Below is a small trained network, with its code and all its weights. Each question gives an input and a class and asks what happens when units are switched off, that is, made to give their printed mean instead of their output.

import numpy as np


def w(rows, s, z=0):
    codes = np.array(rows[::2]) - 128.0
    scale = np.full(codes.shape[1], s)
    scale[-1] = z or s
    return codes * scale


def f(y):
    return np.maximum(y, 0)


def log_softmax(a):
    a = a - a.max(-1, keepdims=True)
    return a - np.log(np.exp(a).sum(-1, keepdims=True))


def net(x, mask):
    res = np.array(x, float).reshape(1, 7) / 4 @ E
    y = f(res @ A[0][:, :-1].T + A[0][:, -1])
    res = res + np.where(mask, y, B[0][:, -1]) @ B[0][:, :-1]
    return log_softmax(res[-1] @ U[:, :-1].T + U[:, -1])


A, B = {}, {}
E = w([
[128,127,130,128],'x0',
[90,148,6,172],'x1',
[42,148,140,55],'x2',
[41,91,187,254],'x3',
[127,125,129,125],'x4',
[125,129,128,127],'x5',
[139,232,150,162],'x6',
],0.0085)
A[0] = w([
[103,54,97,113,88],'n1',
[107,51,107,108,39],'n2',
[124,188,141,145,28],'n3',
[105,111,43,149,28],'n4',
[184,127,127,192,87],'n5',
[122,196,142,147,15],'n6',
[112,61,117,108,31],'n7',
[91,121,28,177,34],'n8',
[63,153,153,87,123],'n9',
[62,151,153,88,61],'n10',
[202,113,137,174,111],'n11',
[131,72,98,87,76],'n12',
[118,202,132,151,102],'n13',
[57,151,149,90,34],'n14',
[186,126,113,156,87],'n15',
[175,86,252,104,24],'n16',
[204,112,139,176,124],'n17',
[48,160,156,83,78],'n18',
[191,118,127,184,56],'n19',
[123,57,143,121,101],'n20',
[16,78,201,254,14],'n21',
[117,222,127,146,175],'n22',
[132,211,135,140,29],'n23',
[194,108,142,167,101],'n24',
[161,75,234,108,18],'n25',
[104,44,104,109,42],'n26',
[114,74,86,119,113],'n27',
[118,124,50,160,4],'n28',
],0.0084,0.0025)
B[0] = w([
[162,127,164,184,164],'n1',
[162,123,167,182,159],'n2',
[167,109,169,181,150],'n3',
[90,216,138,135,166],'n4',
[97,75,100,116,170],'n5',
[166,99,176,180,152],'n6',
[171,127,174,186,153],'n7',
[74,217,135,136,184],'n8',
[103,66,84,126,175],'n9',
[96,73,90,123,165],'n10',
[85,84,100,121,171],'n11',
[197,130,171,158,162],'n12',
[163,101,173,175,167],'n13',
[94,67,96,125,162],'n14',
[92,92,93,102,158],'n15',
[56,243,105,147,209],'n16',
[86,88,99,125,175],'n17',
[97,68,98,125,176],'n18',
[88,75,100,122,163],'n19',
[152,139,161,172,163],'n20',
[239,159,76,1,254],'n21',
[175,85,170,177,188],'n22',
[181,100,170,169,161],'n23',
[77,85,95,125,164],'n24',
[71,227,122,156,195],'n25',
[162,118,177,187,163],'n26',
[157,140,163,169,158],'n27',
[98,175,123,133,162],'n28',
],0.0088,0.008)
U = w([
[55,244,133,154,95],'0',
[253,146,90,32,123],'1',
[177,86,215,216,87],'2',
[37,21,77,128,88],'3',
[134,128,133,120,254],'4',
],0.011,0.0067)

Each question gives the input, the list of numbers given to net, and the class t.
The units are the neurons (one row each of A and B). Each row of codes is followed by its name. A weight is (code - 128) times the scale printed after its matrix; where a second scale follows, it is the last column's (A, B and U).
mask holds one flag per neuron, in row order. A switched-off neuron (its flag False) gives its mean, the last column of its row in B, instead of its output. The means were averaged over made-up inputs and are rounded, as every weight is.
A unit's drop is (log p(t) with every unit on - log p(t) with that unit switched off) / (log p(t) with every unit on - log p(t) with every unit switched off).
The circuit of an input: a set's keep is (log p(t) with only the set's units on - log p(t) with every unit switched off) / (log p(t) with every unit on - log p(t) with every unit switched off). Starting from the 12 units with the biggest drops (on a tie, the unit counted first), units are removed one at a time, each time the one whose removal leaves the highest keep (on an exact tie, the one counted first), for as long as the keep stays at least 0.8.
circuit, biggest first: the units of the circuit, biggest drop first
k most important neurons: the k neurons with the biggest drops, biggest first
drop of u: that unit's drop, to one decimal
input [8,3,2,6,-8,-1,-4], class 1: circuit, biggest first : [n21]
input [4,2,4,4,3,4,4], class 1: circuit, biggest first : [n21; n16]
input [5,-4,-1,4,1,1,-1], class 0: circuit, biggest first : [n16; n25]
input [-5,-2,3,4,-4,-2,5], class 2: circuit, biggest first : [n22; n16]
input [1,-5,5,-3,-4,-2,6], class 2: circuit, biggest first : [n21; n22; n23]
input [8,-1,6,5,7,-6,4], class 3: circuit, biggest first : [n18; n9]
input [-1,-6,-6,-5,6,4,2], class 0: circuit, biggest first : [n16; n21]
input [-1,-7,1,-2,-4,3,-7], class 0: 2 most important neurons : [n16; n25]
input [0,5,2,-5,1,4,-4], class 0: circuit, biggest first : [n21; n4]
input [-1,8,-7,6,-6,-6,-1], class 0: 2 most important neurons : [n8; n4]
input [2,7,5,4,-7,-8,6], class 4: circuit, biggest first : [n16; n21]
input [6,5,5,-5,2,0,6], class 2: 2 most important neurons : [n21; n22]
input [-5,-7,-2,-7,-2,-5,0], class 0: drop of n16 : 0.3
input [7,0,8,-6,-1,6,5], class 3: drop of n14 : 0.1
input [-3,-1,8,4,3,-1,6], class 3: drop of n18 : 0.2
